Below are the code and all the weights of a small trained network. Each question names an input and a class and asks about switching units off, where a switched-off unit gives its printed mean instead of its output.

import numpy as np


def w(rows, s, z=0):
    codes = np.array(rows[::2]) - 128.0
    scale = np.full(codes.shape[1], s)
    scale[-1] = z or s
    return codes * scale


def f(y):
    return np.maximum(y, 0)


def log_softmax(a):
    a = a - a.max(-1, keepdims=True)
    return a - np.log(np.exp(a).sum(-1, keepdims=True))


def net(x, mask):
    res = np.array(x, float).reshape(1, 6) / 4 @ E
    y = f(res @ A[0][:, :-1].T + A[0][:, -1])
    res = res + np.where(mask, y, B[0][:, -1]) @ B[0][:, :-1]
    return log_softmax(res[-1] @ U[:, :-1].T + U[:, -1])


A, B = {}, {}
E = w([
[114,97,157,139,98,153,128,136],'x0',
[109,77,102,159,151,123,144,127],'x1',
[187,85,166,156,142,169,126,28],'x2',
[88,147,21,174,105,185,5,104],'x3',
[118,98,169,135,80,153,120,138],'x4',
[109,185,254,192,206,119,87,145],'x5',
],0.0088)
A[0] = w([
[32,159,106,113,116,102,141,229,56],'N0',
[181,116,131,151,147,151,127,43,107],'N1',
[87,178,187,187,189,115,102,130,104],'N2',
[104,155,85,166,119,146,85,115,44],'N3',
[115,175,67,170,106,189,97,128,46],'N4',
[168,111,67,73,66,130,161,110,122],'N5',
[154,118,178,76,137,67,255,137,93],'N6',
[85,158,96,99,188,85,149,150,255],'N7',
],0.0085,0.0023)
B[0] = w([
[178,193,208,175,93,83,241,2,220],'N0',
[120,158,200,225,96,82,211,71,193],'N1',
[56,80,89,19,183,96,132,127,241],'N2',
[208,126,60,178,161,192,164,157,193],'N3',
[159,122,148,132,168,197,102,131,207],'N4',
[18,103,140,71,182,104,125,117,207],'N5',
[151,144,76,180,103,175,81,241,254],'N6',
[154,147,138,160,87,124,39,82,208],'N7',
],0.008,0.0081)
U = w([
[159,168,140,158,85,116,210,33,105],'0',
[174,136,73,144,154,215,115,204,40],'1',
[40,97,95,2,188,120,152,112,81],'2',
[148,99,110,123,93,94,77,102,253],'3',
],0.0091,0.0035)

Each question gives the input, the list of numbers given to net, and the class t.
The units are the neurons (one row each of A and B). Each row of codes is followed by its name. A weight is (code - 128) times the scale printed after its matrix; where a second scale follows, it is the last column's (A, B and U).
mask holds one flag per neuron, in row order. A switched-off neuron (its flag False) gives its mean, the last column of its row in B, instead of its output. The means were averaged over made-up inputs and are rounded, as every weight is.
A unit's drop is (log p(t) with every unit on - log p(t) with that unit switched off) / (log p(t) with every unit on - log p(t) with every unit switched off).
The circuit of an input: a set's keep is (log p(t) with only the set's units on - log p(t) with every unit switched off) / (log p(t) with every unit on - log p(t) with every unit switched off). Starting from all 8 units, units are removed one at a time, each time the one whose removal leaves the highest keep (on an exact tie, the one counted first), for as long as the keep stays at least 0.8.
units of the circuit, in order: the units of the circuit, biggest drop first
top k neurons: the k neurons with the biggest drops, biggest first
drop of u: that unit's drop, to one decimal
input [0,-4,4,5,-2,-6], class 2: top 4 neurons => [N5 N6 N0 N7]
input [-2,3,-3,0,-3,-2], class 0: top 2 neurons => [N2 N6]
input [4,1,-4,-7,1,-4], class 1: units of the circuit, in order => [N6]
input [4,-8,-5,-6,0,2], class 1: top 3 neurons => [N6 N1 N5]
input [7,-7,1,-7,0,-6], class 1: top 2 neurons => [N6 N2]
input [8,6,-5,-8,2,-6], class 1: top 2 neurons => [N6 N2]
input [-3,-3,-6,4,2,-5], class 0: top 2 neurons => [N0 N2]
input [-6,-4,-6,6,-2,3], class 0: top 2 neurons => [N0 N6]
input [-7,4,0,1,-3,5], class 2: top 2 neurons => [N2 N6]
input [-1,-7,-6,6,0,6], class 0: top 3 neurons => [N0 N6 N5]
input [7,-8,-7,-3,-4,-7], class 0: top 2 neurons => [N0 N2]
input [-3,-2,-6,-2,6,3], class 0: top 2 neurons => [N0 N5]
input [5,-1,2,0,3,6], class 2: units of the circuit, in order => [N2 N0]
input [-6,-3,5,-4,8,8], class 2: units of the circuit, in order => [N2]
input [5,7,-7,4,0,0], class 0: drop of N0 => 0.8
input [-7,4,1,-6,4,-6], class 1: drop of N5 => -0.2
input [7,6,7,7,-6,-3], class 0: drop of N6 => 1.2
